Below is a small trained network, with its code and all its weights. Each question gives an input and a target symbol and asks what happens when units are switched off, that is, made to give their printed mean instead of their output.

import numpy as np


def w(rows, s, z=0):
    codes = np.array(rows[::2]) - 128.0
    scale = np.full(codes.shape[1], s)
    scale[-1] = z or s
    return codes * scale


def f(y):
    return np.maximum(y, 0)


def softmax(a):
    e = np.exp(a - a.max(-1, keepdims=True))
    return e / e.sum(-1, keepdims=True)


def log_softmax(a):
    a = a - a.max(-1, keepdims=True)
    return a - np.log(np.exp(a).sum(-1, keepdims=True))


def net(x, mask):
    ids = ['αβεζλμξ'.index(c) for c in x.split()]
    T = len(ids)
    res = E[ids] + P[:T]
    u = 0
    for l in range(2):
        q, k, v = (res @ M[l].T for M in (Q, K, V))
        z = softmax(np.where(np.tri(T) > 0, q @ k.T / 3**0.5, -1e9)) @ v
        res = res + np.where(mask[u], z, O[l][:, -1]) @ O[l][:, :-1]
        u += 1
        y = f(res @ A[l][:, :-1].T + A[l][:, -1])
        res = res + np.where(mask[u : u + 4], y, B[l][:, -1]) @ B[l][:, :-1]
        u += 4
    return log_softmax(res[-1] @ U[:, :-1].T + U[:, -1])


Q, K, V, O, A, B = {}, {}, {}, {}, {}, {}
E = w([
[98,107,125,37,171,62,130,74,171],'α',
[134,161,124,169,4,121,96,171,50],'β',
[214,144,163,119,121,129,101,65,160],'ε',
[43,221,172,91,97,155,113,152,104],'ζ',
[133,132,122,200,114,191,123,123,188],'λ',
[140,109,159,88,132,132,210,65,87],'μ',
[189,126,63,158,170,100,93,223,201],'ξ',
],0.021)
P = w([
[78,71,1,143,123,114,24,100,29],'0',
[95,93,110,147,123,110,90,144,58],'1',
[126,109,119,142,128,105,133,162,89],'2',
[142,132,152,150,136,111,138,170,80],'3',
[134,112,58,67,140,194,129,171,60],'4',
[142,128,171,158,140,106,146,146,91],'5',
[180,179,100,149,192,107,187,138,81],'6',
[87,90,123,125,126,183,101,197,52],'7',
[100,135,142,191,156,92,113,153,67],'8',
],0.0078)
Q[0] = w([
[91,114,136,43,112,69,117,56,92],'0.h0',
[129,171,200,119,69,161,116,2,52],'0.h0',
[88,118,117,176,114,209,120,93,179],'0.h0',
],0.0095)
K[0] = w([
[150,101,193,115,246,172,193,86,130],'0.h0',
[113,240,217,71,69,254,244,42,139],'0.h0',
[59,97,144,137,7,121,82,117,136],'0.h0',
],0.0068)
V[0] = w([
[163,61,118,104,76,99,189,147,34],'0.h0',
[34,136,114,189,162,158,243,89,25],'0.h0',
[121,120,231,10,95,253,107,74,193],'0.h0',
],0.0046)
O[0] = w([
[150,101,143,20,161,127,158,254,51,244],'0.h0',
[248,111,161,127,137,77,243,111,225,253],'0.h0',
[16,173,163,212,145,43,106,178,115,171],'0.h0',
],0.0092,0.0063)
A[0] = w([
[163,166,172,87,118,148,44,132,99,127],'0.n0',
[141,136,108,102,88,118,95,128,120,79],'0.n1',
[212,229,128,143,100,141,143,62,181,253],'0.n2',
[134,182,245,169,122,103,113,74,1,70],'0.n3',
],0.0082,0.0043)
B[0] = w([
[39,129,199,130,234,124,180,152,18,183],'0.n0',
[158,71,116,211,193,40,72,180,81,144],'0.n1',
[3,88,193,158,129,183,38,173,85,248],'0.n2',
[116,15,151,111,167,163,229,222,95,254],'0.n3',
],0.0064,0.0058)
Q[1] = w([
[113,129,234,76,171,61,162,74,92],'1.h0',
[197,144,14,154,90,135,95,2,186],'1.h0',
[143,199,54,141,58,166,113,119,232],'1.h0',
],0.0084)
K[1] = w([
[80,70,204,155,98,43,156,100,6],'1.h0',
[127,106,60,31,224,48,91,60,201],'1.h0',
[7,136,108,103,148,222,94,3,168],'1.h0',
],0.0078)
V[1] = w([
[160,121,71,183,141,14,61,163,123],'1.h0',
[136,31,254,96,228,91,90,113,165],'1.h0',
[150,157,111,83,33,139,114,168,124],'1.h0',
],0.0061)
O[1] = w([
[184,164,83,173,127,156,163,199,209,55],'1.h0',
[125,57,130,11,2,161,91,138,59,253],'1.h0',
[117,198,34,217,177,141,140,182,60,117],'1.h0',
],0.0068,0.0077)
A[1] = w([
[125,159,90,235,117,198,179,184,141,129],'1.n0',
[110,189,110,180,22,158,188,148,134,3],'1.n1',
[166,170,168,101,45,135,156,82,99,109],'1.n2',
[175,101,222,116,132,124,2,86,82,78],'1.n3',
],0.0071,0.0024)
B[1] = w([
[123,97,153,66,56,133,112,131,145,189],'1.n0',
[123,102,136,105,195,246,79,69,178,141],'1.n1',
[96,172,83,173,183,171,160,112,95,232],'1.n2',
[172,152,59,201,114,102,92,121,190,255],'1.n3',
],0.013,0.0093)
U = w([
[9,171,123,160,143,118,86,173,73,97],'α',
[170,207,81,240,44,57,90,145,45,230],'β',
[152,66,109,155,161,219,159,38,73,128],'ε',
[153,111,112,91,102,162,101,182,139,2],'ζ',
[129,131,148,2,61,49,60,66,162,124],'λ',
[76,113,150,137,102,226,136,58,229,159],'μ',
[249,161,145,75,159,186,132,211,227,210],'ξ',
],0.0052,0.0037)

Each question gives the input, a string of symbols that net reads in full, and the target symbol t.
The units are the heads (3 rows each of Q, K, V and O) and the neurons (one row each of A and B). Each row of codes is followed by its name. A weight is (code - 128) times the scale printed after its matrix; where a second scale follows, it is the last column's (O, A, B and U).
mask holds one flag per unit, layer by layer, with each layer's heads first. A switched-off unit (its flag False) gives its mean, the last column of its rows in O or B, instead of its output. The means were averaged over made-up inputs and are rounded, as every weight is.
A unit's drop is (log p(t) with every unit on - log p(t) with that unit switched off) / (log p(t) with every unit on - log p(t) with every unit switched off).
The circuit of an input: a set's keep is (log p(t) with only the set's units on - log p(t) with every unit switched off) / (log p(t) with every unit on - log p(t) with every unit switched off). Starting from all 10 units, units are removed one at a time, each time the one whose removal leaves the highest keep (on an exact tie, the one counted first), for as long as the keep stays at least 0.8.
circuit, biggest first: the units of the circuit, biggest drop first
top k neurons in layer l: the k neurons of layer l with the biggest drops, biggest first
drop of u: that unit's drop, to one decimal
input β ε μ α ζ ζ μ, target ξ: circuit, biggest first	[1.h0, 0.n1]
input ε ζ ε β μ, target ξ: circuit, biggest first	[1.h0, 0.h0]
input μ α ξ β α ε, target α: top neuron in layer 0	[0.n2]
input ε β α ε, target α: circuit, biggest first	[0.h0, 0.n0]
input β λ μ α μ ζ, target ξ: circuit, biggest first	[1.h0, 0.n1, 1.n1]
input ζ β ζ, target μ: top 2 neurons in layer 1	[1.n1, 1.n0]
input α ε μ ε μ λ β β, target ζ: top 2 neurons in layer 0	[0.n3, 0.n1]
input μ α μ μ μ λ μ ε, target β: circuit, biggest first	[1.n3, 1.h0, 0.n3, 0.n2]
input β ε α, target α: top 2 neurons in layer 1	[1.n3, 1.n0]
input α μ μ μ λ, target μ: top 2 neurons in layer 1	[1.n0, 1.n1]
input μ ε μ λ, target μ: top 2 neurons in layer 1	[1.n1, 1.n0]
input α ε ε β, target α: top 2 neurons in layer 0	[0.n0, 0.n3]
input ε β μ α, target ξ: drop of 0.n2	0.3
input β μ λ μ μ μ ε β, target ξ: drop of 1.n2	0.1
input α ε μ β ε μ ξ λ β, target ζ: drop of 1.n3	0.1
input ε ε μ ε μ μ μ μ β, target ξ: drop of 1.n0	0.0
input μ α ε, target β: top neuron in layer 0	[0.n2]
